Below is a small trained network, with its code and all its weights. Each question gives an input and a target symbol and asks what happens when units are switched off, that is, made to give their printed mean instead of their output.

import numpy as np


def w(rows, s, z=0):
    codes = np.array(rows[::2]) - 128.0
    scale = np.full(codes.shape[1], s)
    scale[-1] = z or s
    return codes * scale


def norm(h):
    return h / np.sqrt((h * h).mean(-1, keepdims=True) + 1e-5)


def f(y):
    return np.maximum(y, 0)


def softmax(a):
    e = np.exp(a - a.max(-1, keepdims=True))
    return e / e.sum(-1, keepdims=True)


def log_softmax(a):
    a = a - a.max(-1, keepdims=True)
    return a - np.log(np.exp(a).sum(-1, keepdims=True))


def net(x, mask):
    ids = ['Ξαγδλπψ'.index(c) for c in x.split()]
    T = len(ids)
    res = E[ids] + P[:T]
    u = 0
    for l in range(2):
        q, k, v = (norm(res) @ M[l].T for M in (Q, K, V))
        z = softmax(np.where(np.tri(T) > 0, q @ k.T / 3**0.5, -1e9)) @ v
        res = res + np.where(mask[u], z, O[l][:, -1]) @ O[l][:, :-1]
        u += 1
        y = f(norm(res) @ A[l][:, :-1].T + A[l][:, -1])
        res = res + np.where(mask[u : u + 8], y, B[l][:, -1]) @ B[l][:, :-1]
        u += 8
    return log_softmax(norm(res)[-1] @ U[:, :-1].T + U[:, -1])


Q, K, V, O, A, B = {}, {}, {}, {}, {}, {}
E = w([
[202,91,101,138,166],'Ξ',
[145,69,197,175,119],'α',
[158,92,204,154,141],'γ',
[178,147,202,65,158],'δ',
[50,44,159,113,47],'λ',
[110,1,140,33,250],'π',
[85,149,146,198,216],'ψ',
],0.018)
P = w([
[125,167,254,53,108],'0',
[125,180,219,55,108],'1',
[160,140,185,58,80],'2',
[172,133,185,83,109],'3',
[170,118,182,112,117],'4',
[195,109,165,125,155],'5',
[167,96,193,166,158],'6',
[174,79,168,188,156],'7',
[167,73,167,176,174],'8',
[158,72,157,197,171],'9',
[200,56,137,233,180],'10',
[156,58,157,236,170],'11',
[185,56,160,221,167],'12',
[133,27,128,214,85],'13',
],0.0062)
Q[0] = w([
[83,234,119,139,81],'0.h0',
[255,124,137,166,52],'0.h0',
[132,195,37,154,93],'0.h0',
],0.0086)
K[0] = w([
[228,46,123,49,72],'0.h0',
[79,72,73,35,115],'0.h0',
[200,162,254,65,32],'0.h0',
],0.0077)
V[0] = w([
[85,16,103,5,112],'0.h0',
[132,69,137,126,208],'0.h0',
[228,199,141,84,56],'0.h0',
],0.011)
O[0] = w([
[34,72,142,56,90,98],'0.h0',
[82,67,9,185,163,238],'0.h0',
[165,199,162,77,120,8],'0.h0',
],0.014,0.011)
A[0] = w([
[142,91,33,127,158,214],'0.n0',
[44,110,135,160,149,97],'0.n1',
[69,94,135,159,20,166],'0.n2',
[131,71,168,150,35,36],'0.n3',
[32,150,144,45,142,151],'0.n4',
[55,143,231,79,3,87],'0.n5',
[157,110,156,167,196,174],'0.n6',
[204,187,131,12,144,253],'0.n7',
],0.011,0.0053)
B[0] = w([
[115,187,115,208,94,247],'0.n0',
[123,135,163,103,118,173],'0.n1',
[190,169,116,181,51,166],'0.n2',
[71,160,88,105,71,137],'0.n3',
[187,73,87,123,133,151],'0.n4',
[215,88,60,29,117,140],'0.n5',
[52,160,134,100,154,200],'0.n6',
[184,125,246,200,162,138],'0.n7',
],0.011,0.015)
Q[1] = w([
[193,180,115,15,70],'1.h0',
[117,165,90,146,148],'1.h0',
[186,202,253,47,147],'1.h0',
],0.012)
K[1] = w([
[209,179,47,50,91],'1.h0',
[134,152,69,191,129],'1.h0',
[203,254,184,64,72],'1.h0',
],0.0093)
V[1] = w([
[190,116,95,216,17],'1.h0',
[191,194,158,105,209],'1.h0',
[211,77,10,131,255],'1.h0',
],0.0089)
O[1] = w([
[204,68,169,174,36,162],'1.h0',
[78,81,43,118,117,48],'1.h0',
[134,7,151,69,192,255],'1.h0',
],0.013,0.0087)
A[1] = w([
[128,114,179,199,142,60],'1.n0',
[191,120,162,151,105,195],'1.n1',
[104,85,22,44,147,98],'1.n2',
[63,195,160,138,223,124],'1.n3',
[98,157,245,156,157,2],'1.n4',
[159,200,229,115,129,60],'1.n5',
[141,72,227,141,190,223],'1.n6',
[187,252,167,111,136,149],'1.n7',
],0.013,0.0071)
B[1] = w([
[164,155,92,107,99,180],'1.n0',
[154,113,132,104,114,170],'1.n1',
[34,27,100,195,207,158],'1.n2',
[149,251,80,81,50,158],'1.n3',
[59,144,167,153,181,130],'1.n4',
[104,120,213,223,105,132],'1.n5',
[169,77,135,36,145,248],'1.n6',
[69,117,172,171,174,136],'1.n7',
],0.014)
U = w([
[145,106,89,194,216,27],'Ξ',
[199,109,181,148,160,25],'α',
[170,104,234,117,186,132],'γ',
[167,108,94,32,102,162],'δ',
[116,117,167,171,133,127],'λ',
[5,55,143,109,205,165],'π',
[115,174,72,109,152,255],'ψ',
],0.011,0.0056)

Each question gives the input, a string of symbols that net reads in full, and the target symbol t.
The units are the heads (3 rows each of Q, K, V and O) and the neurons (one row each of A and B). Each row of codes is followed by its name. A weight is (code - 128) times the scale printed after its matrix; where a second scale follows, it is the last column's (O, A, B and U).
mask holds one flag per unit, layer by layer, with each layer's heads first. A switched-off unit (its flag False) gives its mean, the last column of its rows in O or B, instead of its output. The means were averaged over made-up inputs and are rounded, as every weight is.
A unit's drop is (log p(t) with every unit on - log p(t) with that unit switched off) / (log p(t) with every unit on - log p(t) with every unit switched off).
The circuit of an input: a set's keep is (log p(t) with only the set's units on - log p(t) with every unit switched off) / (log p(t) with every unit on - log p(t) with every unit switched off). Starting from the 12 units with the biggest drops (on a tie, the unit counted first), units are removed one at a time, each time the one whose removal leaves the highest keep (on an exact tie, the one counted first), for as long as the keep stays at least 0.8.
circuit, biggest first: the units of the circuit, biggest drop first
unit that matters most: the unit with the biggest drop
k most important neurons: the k neurons with the biggest drops, biggest first
k most important neurons of layer l: the k neurons of layer l with the biggest drops, biggest first
drop when u is switched off: that unit's drop, to one decimal
input Ξ γ δ, target γ: circuit, biggest first : (0.n7, 0.h0)
input λ γ γ, target δ: unit that matters most : 0.n5
input λ π π Ξ π γ α λ δ λ, target δ: circuit, biggest first : (0.n2, 0.h0, 0.n5)
input α γ α, target ψ: circuit, biggest first : (1.h0, 0.h0, 0.n6)
input π π Ξ λ α λ γ, target δ: 4 most important neurons : (0.n2, 0.n6, 1.n2, 0.n4)
input Ξ α π γ λ Ξ Ξ, target δ: circuit, biggest first : (1.h0, 0.h0, 1.n2)
input λ α π γ, target π: 2 most important neurons of layer 0 : (0.n5, 0.n3)
input λ λ π α λ δ Ξ, target δ: circuit, biggest first : (0.h0, 1.h0)
input ψ π Ξ λ δ, target δ: 2 most important neurons : (1.n3, 0.n2)
input γ λ Ξ γ δ γ α α, target λ: 2 most important neurons : (1.n6, 0.n3)
input Ξ α λ, target δ: 3 most important neurons of layer 0 : (0.n5, 0.n2, 0.n0)
input ψ Ξ π λ Ξ Ξ δ, target δ: 2 most important neurons of layer 1 : (1.n3, 1.n2)
input δ λ α, target δ: 3 most important neurons : (0.n5, 0.n2, 0.n7)
input Ξ γ Ξ, target ψ: unit that matters most : 1.h0
input α Ξ Ξ Ξ γ, target ψ: 2 most important neurons of layer 1 : (1.n3, 1.n6)
input λ γ Ξ λ Ξ δ π π Ξ π λ δ, target π: drop when 1.n3 is switched off : 0.0
input γ Ξ α, target ψ: drop when 0.n5 is switched off : 0.2
input π λ γ ψ ψ λ, target Ξ: drop when 1.n3 is switched off : 0.1
